(in the rows, 128 means zero)
Facts:
bistir κ gratri; boplukle κ molil; dapeni κ trefel; fali κ katum; fali κ stezudril; fegun κ vibom; finuk κ kuzur
flaskam κ stezudril; flegri κ klina; flipen κ kini; flutrun κ lubrozan; fomaril κ breba; gadak κ travar; gogul κ trolol
gotin κ dapeni; grarol κ molil; grarol κ plarom; grasul κ tabri; gratri κ finuk; gratri κ dapeni; gratri κ fali
graval κ plubir; grele κ tise; grevobra κ gropli; grimakel κ plubir; grimakel κ graritran; gritron κ tromak; grokim κ flodo
grosur κ stezudril; gude κ bonar; gude κ dukluske; katum κ kluple; kiklofol κ tise; kini κ lutum; klekla κ flafe
klekla κ drilos; klina κ drodor; klovosko κ stizon; kluple κ traklin; kluskam κ vabri; liklo κ fliskuzen; lubrozan κ dapeni
lubrozan κ poba; lutum κ drodor; lutum κ migral; mepel κ groflegren; molil κ taridim; molil κ poba; nistik κ vete
nistik κ traklin; pezi κ kuzur; plagor κ klina; plarom κ grosur; plarom κ grevobra; plarom κ lutum; plubir κ fomaril
repaplil κ traklin; repaplil κ grokim; reze κ fali; reze κ lutum; risun κ trefel; risun κ nistik; setek κ tridra
setek κ vidroflim; sezu κ gaflon; sezu κ reze; sodruk κ zarabrim; staklaplin κ tabri; stakul κ madrol; staskar κ maplon
stezudril κ trefel; stizon κ vukas; stizon κ vete; tabri κ bonar; teplur κ lurugre; tise κ teplur; tise κ lurugre
totre κ fali; traklin κ migral; travar κ brimom; trelin κ roser; trelin κ drodor; trerete κ linur; tridra κ veskel
tromak κ flegri; truto κ lutum; vabri κ madrol; vabri κ bonar; vabri κ tise; vabri κ breba; vabri κ trudri
vibom κ linur; vukas κ kini; zeklol κ lurugre; zuplok κ dapeni; zuplok κ poba; zuzor κ refes; zuzor κ reze
bistir Π groflegren; bonar Π plarom; boplukle Π ragal; bradal Π kotril; braplibros Π fipo; braskes Π klabok; breba Π kaston
brefle Π grogitu; brigru Π klabok; brimom Π grame; bruklik Π ragal; dapeni Π grame; drilos Π grogitu; drodor Π grame
dukluske Π plarom; fali Π grogitu; fegun Π plarom; finuk Π zofi; flafe Π keradrik; flaskam Π molil; flegri Π molil
flipen Π nipibis; fliskuzen Π teno; flodo Π ragal; flostak Π lutum; flostetir Π sterulan; flutrun Π klagre; fomaril Π kotril
fufek Π repaplil; gadak Π fipo; gaflon Π grele; gire Π groflegren; gogul Π trefel; gotin Π keradrik; grame Π terora
graritran Π ragal; grarol Π grokim; grasul Π fufek; gratri Π fufek; graval Π keradrik; grele Π klagre; grevobra Π klagre
grimakel Π kotril; grimur Π grokim; gritron Π grame; grofle Π kuzur; groflegren Π terora; grogitu Π fipo; gropli Π grame
grosur Π grogitu; grotos Π nistik; grubon Π kuzur; gude Π grame; gufe Π plarom; katum Π zofi; kedam Π gogul
keradrik Π sterulan; kiklem Π fipo; kiklofol Π kini; kini Π molil; klabok Π molil; klekla Π grele; klina Π grogitu
klofer Π fipo; klovosko Π nistik; kluple Π kotril; kluskam Π fipo; kotril Π repaplil; kufu Π teno; kuzur Π molil
liklo Π kotril; linur Π repaplil; lipil Π teno; lubrozan Π kotril; lugur Π fipo; lurugre Π fipo; lusku Π nipibis
lutum Π terora; madrol Π terora; maplon Π zuplok; mepel Π kotril; miflol Π gogul; migral Π klabok; muke Π fufek
nenes Π nistik; ninu Π klagre; nipibis Π repaplil; nutraflo Π kuzur; pakan Π nistik; pekliful Π grogitu; pezi Π nipibis
plagor Π grame; plarom Π molil; plubir Π klagre; plufon Π klabok; pluvegrik Π grame; poba Π madrol; pota Π klabok
radra Π sterulan; ragal Π kaston; ravor Π grokim; refes Π zofi; reflis Π groflegren; reze Π zuplok; risun Π klabok
ritran Π nipibis; roser Π fipo; rudrebren Π plarom; setek Π ragal; sezu Π grame; skinis Π grogitu; skoni Π grogitu
skuflus Π fipo; sodruk Π kaston; soplovu Π radra; staklaplin Π grame; stakul Π grele; staskar Π teno; steruk Π grame
stezudril Π lutum; stizon Π sterulan; stoflir Π kini; stogi Π gogul; tabri Π klabok; taridim Π kini; tase Π terora
teno Π zuplok; teplur Π terora; tigre Π grogitu; tise Π zofi; totre Π kotril; traklin Π plarom; tranonok Π grokim
travar Π nipibis; trefel Π zuplok; trelin Π terora; tremon Π grogitu; trerete Π klagre; tridra Π trefel; trizem Π keradrik
trolol Π klagre; tromak Π nistik; trudri Π keradrik; trukluplem Π klagre; truto Π gogul; vabri Π molil; vatruno Π grokim
vedatrel Π molil; veskel Π zofi; vete Π plarom; vibom Π nistik; vibun Π nipibis; vidroflim Π grogitu; vufen Π nipibis
vukas Π kotril; vuskim Π grokim; zarabrim Π roser; zeklol Π fipo; zofi Π repaplil; zumoplak Π fipo; zuzor Π teno
bonar φ bistir; boplukle φ vuskim; bradal φ tigre; braskes φ maplon; breba φ trizem; brefle φ breba; brigru φ zuplok
brimom φ klabok; dukluske φ reflis; fali φ trefel; fegun φ soplovu; finuk φ nipibis; fipo φ skoni; flafe φ kiklofol
flaskam φ gropli; flegri φ katum; fliskuzen φ taridim; flostak φ trerete; fomaril φ gadak; gadak φ terora; gire φ trukluplem
gotin φ kotril; grasul φ sodruk; graval φ rudrebren; grele φ klina; grevobra φ stezudril; grimur φ teno; grokim φ pota
gropli φ gotin; grotos φ zofi; grubon φ vatruno; gufe φ keradrik; kaston φ klagre; katum φ ninu; kedam φ totre
kiklem φ brefle; kiklofol φ tridra; kini φ grubon; klabok φ travar; klagre φ klovosko; klina φ refes; klofer φ muke
klovosko φ grele; kluple φ dapeni; kluskam φ tise; kotril φ fali; kufu φ migral; kuzur φ dukluske; linur φ kini
lipil φ vibom; lugur φ flegri; lurugre φ skinis; lusku φ trolol; lutum φ risun; maplon φ grosur; miflol φ plubir
migral φ flafe; molil φ bruklik; muke φ tabri; nenes φ drodor; ninu φ vedatrel; nipibis φ fliskuzen; pakan φ brimom
pekliful φ klofer; pezi φ boplukle; plagor φ truto; plubir φ grasul; plufon φ bonar; pota φ lugur; radra φ ragal
ragal φ skuflus; ravor φ graval; refes φ ritran; reflis φ setek; repaplil φ brigru; reze φ bradal; risun φ kiklem
ritran φ tase; sezu φ trudri; skoni φ pekliful; sodruk φ pakan; soplovu φ vidroflim; staklaplin φ zumoplak; stakul φ plarom
sterulan φ vabri; stezudril φ roser; stoflir φ lutum; stogi φ flodo; tabri φ veskel; tase φ sezu; teplur φ grotos
tise φ tranonok; totre φ kaston; travar φ gratri; trefel φ stogi; tremon φ lusku; tridra φ fomaril; trolol φ gire
tromak φ trelin; trudri φ braskes; truto φ graritran; vabri φ flaskam; vedatrel φ braplibros; vete φ steruk; vibom φ plagor
vidroflim φ flipen; vuskim φ kluskam; zarabrim φ vufen; zeklol φ linur; zofi φ gufe; zuplok φ gogul; zuzor φ stoflir

Known rows:
bradal: [156 140 123 132 138 127 163 124 133 120 121 132 133 114 116 105 137 144
 126 131 147 135 111 113 150 140 135 138 134 144 130 127 125 166 111 105
 146 142 147 128 146 124 113]
pakan: [134 136 129 133 141 140 140 125 131 128 123 121 120 116 129 124 138 120
 143 126 131 124 118 126 133 113 124 141 137 139 143 130 126 148 122 116
 141 135 109 133 135 150 114]
brimom: [124 150 134 129 158 175 124  97 138 137 127 115 110  93 145 108 124 112
 138 175 140 105 141 150 163 127 114  93 147 137 173 124 110 159 122 106
 160  98 138 144 125 148 116]
nistik: [109 123  96 104 113  93 101 140 154 122 136 153 144 194 126 164  98 154
  82  85 128 109 153 139 138 117 120 100 135 107  87 136 114  87 157 160
 115 156 140 128  97  86 171]
tromak: [105 138 115 125 122  90 145 128 182 123 136 133 106 152 108 146 108 148
 131 100 133 122 147 104 118 100 109 108 172 132 126 118 132  85 159 160
 144 151 160 125 116  90 134]
skuflus: [139 135 134 132 126 133 149 132 112 123 138 125 133  96 155 132 139 100
 150 128  97 135 110 103 149 122 137 120 150 134 136 130 117 130 114 104
 116 115 116 152 139 139 116]
braplibros: [138 137 136 131 127 128 154 133 109 131 140 127 141  92 151 135 141  99
 147 131 100 141 110 105 147 117 139 128 151 142 128 133 111 135 114 100
 120 112 109 155 138 142 119]
zofi: [163 136 109 113 133 112 145 152 129 105 121 130 152 151 117 108 122 161
 104 119 159 139 110 122 173 142 163  95 110 116 120 126  94 166 111  89
 141 154 149 127 136 130 130]
gufe: [116 124 134 140 131 142 154 128 134 111 130 125 122  88 131 123 119 129
 143 124 131 127 112 135 103 111 138 152 117 133 147 145 129 145 134 121
 135 106 123 117 129 142 113]
klina: [117 136 110 136  95  77 166 121 143 113 174 135  91 122 145 171  97 141
 157  94  96 142 158  69 130 144 101  62 188  92 106  99 138  39 185 143
  84 118 190 146 133  48 148]
stakul: [104  97 162 127 129  98 109 157 121 159 103  96 106 165  93 109 164 106
 175 185 147 178 102 120  94 135 163 153  89 149 138 113 173 104  87 151
 121 132 108  77 127 166 107]
flostak: [132 139 126 132 148 133 126 118 144 129 121 113 109 119 134 117 132 119
 134 143 132 109 133 142 129 122 108 120 133 132 161 118 123 139 119 111
 144 116 139 122 142 143 114]
roser: [115 137 113 105  90  86 140 159 139 116 166 138 147 149 144 162  81 142
 107  93 104 148 138  94 164 110 155  48 168  95 105 113  84  72 174 125
 127 135 148 181  99 104 161]
stogi: [159 146 115 115 146 158 112 131 140 109 120 135 117 116 115 143 126  90
 141 109 154 131 128 111 139  91 140 150 123 119 161 124 153 151 114 126
 135 148  64 142 109 155 103]
vukas: [123 139 110 118 103  84 154 122 171 129 141 158 134 157  98 140 110 179
  96 102 149 132 150  88 145 132 108 113 165 142  90 122 127 108 159 158
 142 157 179 137 114  48 150]
gaflon: [127 138 122 125 109 139 114 110 125 143 137 143 126 136 123 139 111 141
 109  99 125 129 157 122 126 126 102 131 158 123 114 120 137 103 172 163
 145 143 128 162 115 107 149]
fali: [146 148 116 104  84 107  66 119 100 156 155 165 174 133 141 152 101 109
  66  78  94 134 130 102 128 136  73 139 132 127 119 139 137  98 160 177
 108 111 119 163 109 102 154]

Rows:
No name comes twice in this set of rows, the named rows included.
[147 133 114 142 103 135 140 102 128 119 148 149 112 122 123 126 110 176
 112 105 127 123 167  98 134 180 104 106 150  95  84 104 138  96 173 151
 110 145 186 140 139  54 148]	refes
[140 129 126 138 145 120 145 141 143 117 115 122 123 121 125 141 153 114
 139 115 126 111 126 126 121 101 129 159 131 144 130 134 127 142 100 106
 135 138 101 119 140 138 110]	sodruk
[131 138 134 135 160 153 132 107 141 125 127 118 117  99 143 134 142 114
 129 184 132  92 154 144 158 129 128 110 146 139 134 126 111 151 105  99
 134  97 133 134 124 115 123]	steruk
[165 150 132 135 134 158 156 116 111 122 133 127 129  90 122  96 124 149
 127 124 143 146 122 111 155 138 132 122 144 129 154 114 117 171 136  96
 171 136 138 163 149 149 111]	linur
[142 120 116 128 123 147  68 102  97 157 114 157 165 159 138 137 148 118
  82  94 103  99 135 160 109 149  66 183 106 135  97 156 147 141 125 166
  93 134 107 117 129 114 154]	flutrun
[ 81 120 110 112  95  91 131 148 162  96 155 148 146 149 115 153  53 177
  85  85 142 128 147 135 105  94 145  97 126 103 106 143 109  81 197 167
 135 122 157 133  86  81 168]	kini
[122 119 106 122 126 114  96 109 131 146 120 162 158 165 134 151 139 127
  91  99 110  94 138 145 110 136  73 168 121 138  88 156 144 118 129 168
  86 138 130  98 115  81 155]	grarol
[130 135 113 118 102 104 121 118 143 142 137 157 155 155 112 140 114 165
  81  97 137 126 146 110 137 141  98 137 148 144  84 132 129 118 159 165
 137 145 159 144 115  66 158]	katum
[ 85 105 130 139 107 115 109 106 107 159 124 153 174 149 146 129 128 156
  83 101  93 102 125 179  76 139  73 185 113 159  82 172 125 129 153 176
 112 116 147 109 130 106 168]	flaskam
[ 87  94 166 127 127 105 131 158 122 143 113 104 121 136 101 114 149 115
 171 186 148 173  94 129  86 120 175 165  80 159 131 133 160 119  95 142
 115 103 111  78 115 149 108]	kiklofol
[131 121 108 117 153 146 128 152 133  94 105 129 125 173 139 155 143 105
 148 103 131 104 129 149 154  88 173 122 126  96 109 136 116 137 100  96
 111 179  72 119 110 162 139]	gogul

The same nodes again, as new rows of numbers:
Known rows:
tase: [154 133 119  86 102 149 142 145 172 105 141 150 138 192 118  97 150 104
 100 164 108 160  96 109 122 125 162 106 148]
trukluplem: [123 122 129 109  85 152 120 147 173  98 128 138 159 176 140 112 152 132
 100 169 133 136 108 122 145 137 151 124 141]
brigru: [132 141 145  95  96 147 154 143 155 101 137 139 153 171 133  94 140 114
 100 174 109 157 111 118 121 130 129 119 164]
fufek: [135 137 143 121  83 155  88 146 183  73  76 108 151 186 114  86 194 102
 136 147 192 176 113 159 113 154 142 114 144]
klekla: [114 124 118 110  84 174 137 147 169  92 139 109 152 169 140 120 153 125
  93 159 137 136  93 119 136 141 156 128 150]
drilos: [115 121 138 111 109 132 122 169 200 109 143 141 158 183 141  79 147 139
 106 187 135 140 127 121 137 152 150 119 138]
flegri: [118 159 148  98  92 149 171 150 167 107 147 151 101 175 141 126 147 138
  99 114 144 158 158 109 132 110  99  94 192]
miflol: [137 130 135 107  80 138 161 142 152 105 129 130 151 182 142 112 156 112
 110 175 112 139 104 109 128 137 140 110 142]
maplon: [148 129 138 107  81 124 139 143 160 106 124 153 153 184 144 105 156 115
  98 188 109 148 108 111 129 129 141 102 134]
graval: [133 134 123  81 114 155 137 126 138 109 127 108 170 196 142 138 132 109
 118 162 108 121 133 125  81 130 153 117 172]
kiklem: [125 128 142 113 109 134 151 156 169 113 146 113 144 191 143  78 145 125
  93 164 131 140 113 106 112 131 129 105 163]
nutraflo: [122 135 134 104  93 159 122 147 175  96 133 140 161 167 134 100 144 133
  98 170 127 149 116 126 143 136 145 133 155]
zumoplak: [117 122 132 109 105 148 126 161 192 105 147 127 153 180 136  91 147 134
 103 171 136 135 117 118 132 151 155 122 146]
kedam: [140 130 136 106  86 139 150 140 150 103 134 132 149 183 144 116 155 111
 101 175 114 139 103 110 123 133 141 105 146]
plagor: [131 139 117  75 108 166 187 164 160  99 147 151  94 195 124 129 161 113
 121  97 125 137 136 107 139 129 123  99 173]
graritran: [132 124 129  93 104 140  94 141 162 115 110 149 178 196 140 122 142 139
 115 177 119 125 143 138 115 132 156 126 152]
stizon: [114 138 130 110  90 166 135 152 169  92 166 149 115 177 129 140 157 137
 118 118 151 127 148 105 156 144 133 110 144]

Rows:
No name comes twice in this set of rows, the named rows included.
[136 175 155 116  89 143 158 121 178  77 104 117 154 176 111  91 167  88
 158 183 126 203 117 155 123 160 116 134 198]	klabok
[157 139 132  73 118 129 101 125 150 123 116 146 180 209 141 139 125 111
 126 186  99 130 159 128  69 119 163 105 159]	trudri
[122 159 136 127  83 161 104 139 178  59 149 127 111 199 110 135 194 113
 151 117 183 155 146 133 153 165 115  98 164]	nistik
[145 142 148  68 125 118 104 124 143 123 108 161 190 202 139 112 118 125
 125 190  89 136 173 143  80 118 138 122 180]	bonar
[132 125 172  91  90 140 112 138 141  69  64 105 143 167 112  68 196  66
 133 137 166 183 113 167 103 161 145  74 140]	kotril
[120 135 144 102  88 165 134 163 169  97 131 163 111 166 123 128 163 134
 119  98 168 136 167 112 142 138 129 104 124]	vukas
[123 143 134 114  86 164 167 134 138  90 183 122 116 183 130 144 156 113
 109 119 137 122 125  89 134 142 124 100 155]	zuzor
[146 143 175 144  73  92  79  86 122  59 178 149 143 220 101 102 196  95
 146 159 134 143 134 132 171 183 114  64 143]	trefel
[132 124 137 126 104 137  88 110 144  95 188 185 149 219  77  69 144 145
 105 125 119 118 130 108 185 160 142 122 135]	dapeni
[118 131 103  81 102 180 152 169 180  92 139 147 113 187 123 127 158 132
 113 104 139 135 132 121 154 134 145 117 167]	gritron
[126 141 140  99  96 164 162 142 155  96 138 116 148 159 135  97 140 108
  98 169 111 159  93 114 122 130 133 124 168]	fegun
[122 154 144 119 106 132 110 176 220  73 133 134 107 207 128 115 197 117
 160 142 189 165 172 141 143 168 114  87 168]	roser
[125 131 130  83 131 150 142 145 161 114 148  95 164 194 141 116 128 108
 116 162 115 120 135 119  75 140 156 116 174]	zeklol

